In the rows, 128 means zero.
Facts:
bagrur klizi:droklok dupur:233
beba klizi:gonetren dupur:996
benur klizi:stera mozil:fitu dupur:533
bidroplu brites:trebuk, beba, drutul klizi:lelun dupur:936
bradu klizi:trane dupur:365
brasok klizi:guni dupur:625
breskim brites:digilol, femesin
bretrogim brites:lide, digilol klizi:plivek dupur:212
brezun klizi:drebekos
brilodus klizi:trane dupur:212
brilu brites:brivi klizi:repem mozil:zovafla dupur:533
brivi klizi:gimepler dupur:99
brokas klizi:breskim mozil:nuplu dupur:350
brufusul klizi:lelun mozil:dreplol
dabo brites:digilol
dabrukli brites:lide klizi:repem mozil:zovafla dupur:756
dafli brites:stano klizi:golim dupur:533
dafu brites:drifel, stubrur, drutul klizi:guni dupur:996
daper klizi:gonetren mozil:gromim dupur:350
debu brites:vidovol, drifel
dede klizi:pledan mozil:kemin, tritrepla dupur:212
demus klizi:stera dupur:455
depar brites:niful klizi:flestin mozil:klamobri dupur:99
deplodrem brites:skefla klizi:breskim dupur:365
detus brites:nuban, stibrom klizi:neli dupur:536
difamar klizi:guni dupur:501
diger brites:tragos, loda, stepiram klizi:stogro dupur:756
digilol klizi:gimepler dupur:365
dragekar brites:tobom, tolik klizi:pledan mozil:mamo dupur:641
dratro brites:stepu klizi:torasim dupur:455
dreplol klizi:lelun dupur:715
drifel klizi:gimepler
dropo klizi:flobri dupur:536
drutul klizi:fluflak
duklek brites:vidovol, pluklo klizi:grugar dupur:350
faduska brites:stubrur klizi:torasim mozil:pagrek dupur:996
femesin klizi:stepiram
fevosta brites:nuplu klizi:stepiram mozil:nudi
fiklos klizi:trane dupur:625
fitu klizi:stera dupur:212
flaba brites:difamar klizi:stogro mozil:skefim dupur:936
flezam klizi:flestin
flufimur klizi:droklok dupur:715
fluflo brites:lelun klizi:gonetren
flusku klizi:torasim mozil:faduska, gefur
fofloruk klizi:droklok
fogur klizi:neli dupur:533
fubri klizi:trane dupur:233
gastem klizi:roter dupur:584
gatre brites:mudrum, fitu, pledan klizi:gonetren dupur:756
gefur klizi:torasim dupur:212
gepek klizi:lelun dupur:625
gesto klizi:breskim mozil:somufe dupur:212
gradipla klizi:breskim
gragrata klizi:lelun
graklu klizi:stogro dupur:212
grakom klizi:stogrami dupur:996
graskubris klizi:klofloku mozil:ralur dupur:365
grodir klizi:roter
gromim klizi:gonetren dupur:643
gudil klizi:stepiram dupur:936
gupledom brites:pagrek, fiklos klizi:tetuzel dupur:350
gusta klizi:gimepler
gutre klizi:stepiram mozil:femesin dupur:996
kabi klizi:tobom dupur:936
kastul brites:tivas klizi:neli dupur:663
kemin klizi:pledan mozil:tritrepla dupur:350
kerodru klizi:leplavor dupur:756
kikloflin brites:gudil, dreplol klizi:stera mozil:skiklon dupur:350
kizem klizi:repem dupur:350
klamobri brites:stetro, gepek, stoflan, tolik klizi:flestin mozil:stetro dupur:455
kliflo klizi:klofloku dupur:455
kotras brites:sipla, flezam, graskubris klizi:roter dupur:641
lestel brites:stano, brezun klizi:flestin mozil:stetro
lezaflek brites:ripun klizi:golim dupur:99
lide klizi:stepiram dupur:350
loda klizi:leplavor dupur:584
luson klizi:neli
lutol klizi:pledan mozil:rokluk dupur:643
lutra klizi:gimepler dupur:455
lutraril brites:gromim, loda, tivas klizi:neli mozil:luson dupur:625
mafin klizi:roter mozil:sufol dupur:663
mafir klizi:stogro dupur:365
mamo brites:ripun, skubak, repem klizi:pledan mozil:rokluk
mogak brites:kemin klizi:flobri dupur:365
mudrum klizi:gonetren dupur:501
mugru klizi:gukol dupur:936
neklogo klizi:roter dupur:365
niful klizi:golim dupur:643
nuban klizi:guni mozil:difamar dupur:536
nudi brites:sipla, droklok, telo klizi:stepiram mozil:fevosta dupur:233
nuplu klizi:breskim dupur:643
pagrek klizi:torasim
paklim klizi:tetuzel mozil:vaflus dupur:501
peri brites:skapom klizi:drebekos mozil:brezun, tritam dupur:212
pleku klizi:roter mozil:grodir dupur:533
pleran klizi:guni mozil:saras dupur:641
plitelen klizi:grugar dupur:455
plitevel klizi:droklok dupur:625
plukemu brites:brezun klizi:flestin mozil:depar dupur:756
pluklo klizi:tobom mozil:kabi dupur:501
plunir brites:guni klizi:drebrur dupur:365
pofus brites:plitelen klizi:leplavor dupur:76
pusti klizi:stera dupur:643
ralur klizi:klofloku dupur:233
resar brites:plivek, gonetren klizi:stera
riki klizi:guni mozil:brasok dupur:350
ripun klizi:tobom
rokluk klizi:pledan dupur:936
roter brites:skapom
ruskir klizi:repem dupur:936
saras klizi:guni mozil:difamar dupur:715
simak brites:gromim klizi:lelun dupur:212
sipla klizi:repem dupur:643
skapom klizi:breskim dupur:533
skefim klizi:stogro
skefla klizi:skunes
skifal klizi:flestin dupur:663
skiklon klizi:stera mozil:demus dupur:233
skitok klizi:drebekos dupur:350
skogek klizi:debu dupur:663
skubak klizi:dabo dupur:641
somufe brites:telo, kizem klizi:breskim dupur:76
soreris brites:mugru, lutra, stepu, vaflus klizi:droklok dupur:99
sosti klizi:gimepler mozil:digilol dupur:350
stano klizi:grugar
stepu klizi:stibrom dupur:533
stetro klizi:flestin dupur:643
stigrem brites:gudil klizi:drebekos mozil:peri dupur:641
stizul klizi:neli mozil:kastul, luson dupur:212
stoflan klizi:droklok dupur:76
stogro brites:pluklo
stubrur klizi:tobom mozil:totam dupur:756
studra brites:tobom, flestin, totam klizi:trane mozil:fiklos dupur:641
stuplum klizi:debu dupur:350
subram brites:brivi klizi:torasim mozil:vovur, dratro dupur:536
sufol brites:flezam klizi:roter
telo klizi:stibrom
tigel klizi:drebrur mozil:plunir dupur:233
tivas klizi:neli
tolik klizi:repem
totam klizi:tobom mozil:tresto dupur:76
tragos klizi:zokli dupur:365
trebuk klizi:droklok mozil:fofloruk
tresagrol klizi:stepiram mozil:gutre dupur:533
tresto klizi:tobom dupur:212
trikufas klizi:gonetren mozil:daper dupur:212
tritam klizi:drebekos
tritrepla brites:totam klizi:pledan mozil:mamo dupur:233
trogo brites:demus, gukol, tolik klizi:stogro mozil:diger
trufli klizi:tobom dupur:350
tunu brites:fitu, loda, vaflus klizi:trane dupur:996
vabaplom klizi:zokli dupur:663
vaflus klizi:tetuzel dupur:212
vepen klizi:drebrur dupur:936
vovur klizi:torasim mozil:subram
zastu klizi:trane dupur:76
zifu klizi:plivek
zite brites:skogek klizi:gimepler dupur:715
zorar brites:grodir klizi:lelun mozil:simak dupur:756
zotri klizi:stogro mozil:trogo dupur:501
zovafla klizi:repem dupur:365

Known rows:
drutul: [123 127 141 133 124 129 139 111 141 149 110 117 128 141 113 125 131 119
 122 141 133 129 182 136 116 122 133 119 121 122 129 155 135 105 155 123
 138]
flaba: [160 104 126 103 144 131 130 129 126 121 128 114 134 122 110 114 118 151
 114 121 135 144 145 136 123 122 142 135 134 125 130 154 141 127 147 128
 150]
nudi: [136  97 118 111 131 129 133 136 130 119 147 113 142 155 144 116 126 152
 122 123 130 115 126 133 128 122 128 137 123 123 120 143 139 141 125 130
 147]
gromim: [102 112 119 146 134 136 134 123 142 139 185 152 135 143 147 141 123 111
 101 154 130 116 153 147 100 108  99 149 134 114 102 153 117 142 137 125
 113]
mudrum: [122 106 128 126 138 136 135 132 137 128 163 136 134 114 135 139 119 124
 101 162 133 136 150 131 112 114 118 130 135 125 103 157 127 129 136 130
 114]
roter: [138 116 135 129 139 129 128 142 133 128 141 127 139 157 116 113 120 126
 130 124 122 134 167 134 136 151 145 111 129 137 119 137 150 137 129 105
 141]
brokas: [155 102 127  99 131 141 133 139 126 127 146 114 124 119 120 134 113 148
  96 127 146 142 114 116 117 117 128 126 138 113 118 180 128 127 143 137
 124]
stetro: [ 46 168 164 150 145 139 159 115 186 127 165 144 155 145 168 112  99 144
 124 166  58 144 109  99 152 214  42 133 182 108 115 165 120 200 165 184
 184]
flezam: [125 125 126 117 126 122 127 100 141 130 124 102 144 140 125 115 120 116
 135 129 123 121 154 121 117 106 137 135 128 121 103 139 146 124 125 114
 153]
droklok: [145 128 132 126 136 123 119 113 132 142 145 105 143 151 117 106 120 118
 135 128 125 125 156 121 126 146 153 132 134 130  98 133 155 136 124  98
 143]
flestin: [133 136 133 145 147 129 133 138 143 128 142 132 136 153  96 115 106 117
 132 129 128 153 171 124 126 126 137 116 161 127 115 146 154 128 123 110
 141]
brivi: [127 119 130 127 129 139 129  97 138 123 131 131 137 150 116 115 119 114
 119 148 126 123 151 135 107 108 127 143 135 111 110 148 136 123 136 132
 128]
plivek: [137 126 136 139 136 130 129 127 138 138 139 118 143 155 114 122 124 116
 129 130 126 137 169 125 130 147 148 119 139 130 107 136 149 118 125 106
 135]
deplodrem: [126 110 126 118 134 126 137 139 131 132 146 117 139 135 135 128 126 148
 114 133 135 129 141 133 125 126 129 127 132 132 124 151 133 134 131 126
 143]
stano: [127 125 131 127 130 125 133 108 142 127 127 116 141 139 118 120 123 118
 128 137 124 127 168 128 118 105 129 132 132 121 112 145 142 115 131 122
 146]
graklu: [137 111 119 127 145 130 135 125 132 147 156 121 130 132 122 123 123 151
 118 123 136 133 135 138 120 124 126 145 139 115 129 157 129 144 145 126
 145]
zite: [125 105 126 122 134 136 139 143 128 129 143 120 130 127 133 116 109 153
 103 170 136 129 132 129 119 127 129 133 121 137 117 162 126 138 130 122
 128]
bradu: [115 118 126 114 137 127 140 131 133 135 146 124 129 127 129 131 119 139
 117 124 133 131 144 123 126 107 124 124 124 125 122 155 138 132 126 125
 140]
zorar: [150 103 127 101 136 129 135 141 128 125 134 124 128 119 118 133 122 152
 114 115 139 147 130 126 130 119 144 122 125 119 126 154 149 125 143 137
 136]

Rows:
No name comes twice in this set of rows, the named rows included.
[176 103 130 103 134 125 127 119 132 108 110  96 139 127 100 119 122 133
 122 119 142 145 161 127 119 111 147 120 135 122 120 155 159  97 136 134
 147] | flusku
[101 120 117 126 127 120 135 122 138 131 143 113 148 165 146 107 122 135
 131 135 117 105 164 138 126 111 119 135 114 139 116 130 135 141 113 102
 154] | sufol
[122 135 128 150 147 131 144 121 147 120 120 131 137 139  89 110 106 125
 127 149 127 145 168 118 118  87 131 138 160 117 114 150 138 113 116 130
 141] | tolik
[134 105 129 140 127 122 130 108 154 119 142 109 149 131 133 134 139 118
 128 148 122 134 177 138 115 107 116 124 148 126 108 146 137 106 127 130
 135] | tivas
[148 117 139  98 126 136 138 129 131 145 127 110 115 118 117 139 121 126
  95 118 144 149 140 120 118 121 132 110 128 113 127 180 137 110 148 137
 129] | pluklo
[174  76 130 111 136 139 124 134 131  90 148 120 147 139 132 141 138 135
 104 130 142 143 151 158 122 115 117 120 142 119 123 151 136 105 135 152
 126] | lutraril
[114 132 181  91 142 132 135  94 170  87  99 121 165 109 140 112 111 155
 134 152  61 162 124 103 162 228 102 112 142 129 119 137 166 164 184 186
 197] | lestel
[151 121 138 105 130 131 138 125 134 160 122 109 113 118 114 146 128 130
 110 110 147 148 149 123 119 118 139 111 126 108 131 174 146 103 162 140
 135] | stubrur
[100 131 118 150 138 132 145 150 143 137 161 129 128 152 129 122 104 129
 114 151 141 128 155 122 116  86 104 132 143 125 118 172 120 143 107 122
 132] | demus
[125 111 119 116 125 136 135 128 132 144 155 113 132 133 145 130 114 146
 105 149 141 120 105 111 114 119 127 145 132 116  99 167 131 145 124 130
 118] | kizem
[124  92 115 150 134 130 139 143 144 126 184 127 145 170 160 142 145 135
 110 127 137 114 154 165 122 111  92 139 146 117 120 148 112 126 129 141
 127] | kastul

The same nodes again, as new rows of numbers:
Known rows:
gromim: [145 142 147 141 127 121 149 112 145 127 138 110 129 118 122 131 146 124
 134 118 126 150 145 153 138 119 128 126]
flobri: [126 134 133 120 126 129 120 123 128 125 133 127 137 126 116 141 126 130
 128 126 128 111 136 138 125 121 125 131]
skefim: [131 131 137 126 126 129 120 120 134 128 125 124 136 122 123 131 128 128
 125 129 133 130 123 134 137 121 127 129]
ralur: [126 129 125 129 117 134 112 138 129 128 127 124 133 125 113 138 126 128
 133 131 137 126 117 146 133 122 136 128]
zokli: [128 134 133 119 129 127 121 122 128 127 132 127 137 126 116 141 126 130
 128 125 126 111 135 138 126 121 125 130]
gatre: [138 117 122 127 124 130 126 122 134 116 124 125 114 124 122 124 138 134
 139 138 137 127 123 147 122 115 130 142]
stogrami: [126 134 133 120 128 127 121 123 128 127 134 128 139 125 117 141 127 130
 129 124 127 111 137 138 124 121 125 131]
brilodus: [113 135 133 145 126 127 138 114 125 146 134 121 127 127 123 142 113 132
 124 116 139 134 127 146 142 116 125 139]
gukol: [127 134 134 120 128 129 121 123 127 126 134 127 137 125 117 140 126 129
 128 125 127 111 135 138 125 122 126 130]
trogo: [125 116 111 128 126 127 142 133 126 129 127 129 106 138 150 117 151 116
 136 132 111 132 124 101 129 156 136 116]
zotri: [129 125 130 128 131 119 145 130 129 142 126 139 131 133 149 114 146 120
 117 131 107 139 134  83 125 146 132 107]
loda: [130 126 132 140 107 137 114 140 133 122 128 133 135 133 118 132 132 136
 140 140 139 117 113 142 135 114 131 132]
guni: [129 134 129 119 131 129 121 132 127 122 134 128 138 128 116 138 124 129
 127 122 130 117 141 139 124 120 125 132]
dafu: [133 129 111 128 132 133 124 132 131 108 128 118 111 125 116 126 120 128
 135 131 133 136 132 165 130 127 134 138]
studra: [105 113 108 146 123 131 147 134 115 147 130 132  97 142 149 132 128 123
 138 126 125 129 119 122 129 145 133 135]
flusku: [122 128 134 134 121 128 129 127 129 138 126 127 128 131 148 124 141 116
 130 132 108 133 109  98 140 156 133  98]
fevosta: [106  30 118 216 141 127 133 139 181  99 156 149  95 133 127 154  50  33
 116 144 121 139 143  62 108 139 122  54]
zite: [135 122 125 129 133 129 132 112 133 118 127 115 111 120 123 125 131 130
 136 127 133 133 129 149 128 120 128 141]
plukemu: [121 122  97 123 126 130 133 143 119 127 122 132 106 140 146 112 150 122
 129 133 113 133 127 107 134 157 144 125]

Rows:
No name comes twice in this set of rows, the named rows included.
[138 118 168 133 152 158 154 191  82 153 137 146 106 119 157 103  80 165
 160 151 103 144  80 174   6 188 112 111] | tritrepla
[132 162 122 124 129 119 140 114 134 130 132 107 132 127 126 125 146 126
 121 111 121 147 147 144 163 133 138 129] | stetro
[124 132 160 135 142 139 152 163 103 150 138 136 126 129 154 125 104 138
 136 120 116 151 113 135  81 170 116 110] | dede
[106  25 114 216 132 135 123 149 180  98 157 147  92 137 122 159  50  33
 125 150 123 137 133  73 106 139 129  53] | nudi
[130 115 107 119 148 131 134 137 134 139 111 139 112 141 136  97 153 103
 120 156  89 126 120  85 109 142 133 136] | brilu
[114 136  96 110 130 131 124 129 129 139 106 126 107 151 155 107 182 101
 134 140  90 117 102  81 160 165 140 139] | subram
[129 136 163 130 145 136 132 136 111 132 129 135 139 123 136 124  89 150
 128 121 139 133 118 148  97 133 104 137] | rokluk

The same nodes again, as new rows of numbers:
Known rows:
pleku: [ 90 155 158 155  82 111 162 183 144 161 157 124 152  54 144 138 150 138
 118 143 131 100  92 138 123 126  83 100 132  93  83 102 138 123]
depar: [158 101 233 178 146 107 128 104 162 115 118 120 143  22 140  96  87  92
  74  82  83  90 199 148 155 124 111  59 124 208 148 191 157  64]
klamobri: [121 114 240 191 122 143 122  87 134  83 118 148  81  46  83 114  46  74
  93  67  80 119 240 167 193 135 142 118  91 228 120 203 162  57]
fubri: [140 103 120 114 108 129 153 135 126 154 122 147 134 107 111 118 120 135
 126 157 105 134 102 154 117 139 116 108 116 121 135 128 142 127]
beba: [ 92 152 149 154 114 154 131 129 117 130 136 139 103 119 141 136 123 113
 157 166 148 104 124 161 140 152 120 114  99 118 117 114  99 162]
zifu: [126 133 135 140 119 127 133 134 114 135 127 135 113 112 122 130 127 122
 136 135 118 123 120 143 124 126 128 126 117 127 122 124 137 133]
pusti: [125 142 127 158 127 114 138 133 115 129 136 122 121 105 132 137 133 119
 139 119 132 117 117 133 110 121 131 119 125 126 123 112 135 130]
stibrom: [135 135 124 140 118 133 139 132 124 122 130 150 102 122 127 118 142 119
 120 148 133 117 120 144 138 116 138 115 128 124 121 116 134 149]
digilol: [140 145 143 133 131 156 132 123 112 150 123 132 121 132 116 105 123 129
 105 129 142 113 109 188 102 116 139 113 136 115 143 108 105 160]
gusta: [120 132 138 142 123 133 137 130 115 149 127 140 110 111 127 132 116 120
 128 127 128 116 119 142 113 126 131 133 114 123 123 118 147 136]
skogek: [148 119 124 148 135 110 149 142 135 143 120 115 129 119 134 121 129 117
 118 132 119 128 105 128 117 115 135 103 131 123 144 107 133 132]
deplodrem: [112 131 143 134 107 135 132 130 115 138 134 141 126  93 117 139 136 129
 137 136 121 132 119 146 116 133 118 130 115 123 120 121 146 129]
kotras: [135 156 143 136 128 127 108 116  87 142 119 139 109 103 125 129 159 134
 149 120  90 139 120 123 104 121 118 140 128 149 129 126 181 127]
flestin: [127 136 124 152 115 135 159 150 133 120 131 154  95 118  98 124 129 110
 111 129 129 141 122 148 156 113 154 129 129 124 115 109 134 135]
stoflan: [122 113 121 139 101 138 180 145 141 161 115 147 103 127  72 118  95 125
 106 146 115 136  97 173 149 133 140 130 111 114 119 122 129 117]
tragos: [133 115 134 119 117 127 115 162 116 138 149 127 120 109 119 126 117 117
 111 148 144 119 119 140 116 108 122 116 106 106 107 120 119 150]
bidroplu: [100 128 126 144 113 145 138  98 122 115 138 144 138  89 142 160 127 127
 167 150 139 129 137 144 113 173 121 118 101 134 129 122 131 128]
tunu: [105 127 146  99 105 140  75 139 109 132 152 131 118  82 100 169 113 119
 138 147 153 128 143 142 111 111 115 150  73 114  74 145 148 135]
kabi: [133 149 128 133 128 154 123 114 101 123 132 129 130 109 109 126 127 130
 130 130 142 141 126 179 105 132 142 122 130 124 132 117 117 139]

Rows:
No name comes twice in this set of rows, the named rows included.
[132 149 127 157 131 118 131 141 125 136 128 119 118 112 130 126 133 113
 125 136 135 117 112 136 126 116 134 111 126 121 124 112 126 138] | niful
[121 133 128 139 114 129 128 118 100 130 133 144 121  96 125 146 127 128
 145 122 123 136 125 138 105 134 130 133 119 131 116 123 153 126] | resar
[120 141 135 143 128 141 106 119  91 120 123 147  74 137 121 136 120 107
 154 142 126 123 138 137 135 129 141 143  97 143 115 128 138 146] | kliflo
[ 99 157 170 145 102 135 148 167 151 161 147 118 159  58 134 135 156 146
 107 133 144 115 101 165 109 128  96 102 143  90 105  93 129 137] | fogur
[106 162 150 154 107 125 154 167 146 154 148 110 153  72 136 119 149 140
 106 139 144  98  93 179 116 115 102  84 150  93  98  98 108 138] | skapom
[113 119 137 163 128 144 156 117 136 146 122 138 112 131 157 132 107 110
 139 155 153  91 123 146 123 150 133 110 105 119 150 107 106 156] | drifel
[ 95 160 157 141 102 129 147 146 146 150 153 120 168  48 129 149 158 149
 118 131 146 119 103 166 105 130  99 107 141  97  94 101 139 125] | dafli
[130 122 133 128 135 143  89 141  87 131 132 133  73 145 122 129  93  97
 129 136 150 108 134 130 122 103 147 150  82 121 112 131 129 158] | lutra
[142 134 139 102 118 155 118 101  88 143 117 149 139  98  96 114 144 153
 132 129 100 155 113 176  87 135 123 128 138 138 139 130 156 136] | somufe
[123 146 133 142 100 106 147 155  94 156 130 147  97 115 149  98 144 126
 136 137  92  93  92 128 129 115  96 111 127 124 101 119 149 134] | graskubris
[126 109 137 117 105 138 147 122 112 143 132 157 128  98 110 129 126 138
 138 141 108 142 111 145 113 144 120 122 114 127 129 127 151 132] | pofus
[127 144 140 123 125 158 121 106 117 130 132 129 138  99 104 139 140 141
 130 131 137 152 122 176 101 131 132 130 128 128 134 117 136 139] | plunir
[108 151 241 211 127  96 106 115 141  98 127 115  99  35 165 118  97  77
 104  87 100  52 210 126 180 111  98  95  98 206  92 186 158  71] | plukemu
[141 126 131 154 137 112 152 144 132 156 123 119 123 117 141 115 125 115
 108 123 133 112  99 136 108 114 137 105 136 113 148 102 128 133] | brivi
[124  88 127 125  94 112 169 157 118 157 135 163 117  98 133 117 124 124
 136 154  96 123  94 120 121 142 106 112 108 116 123 128 149 122] | tigel

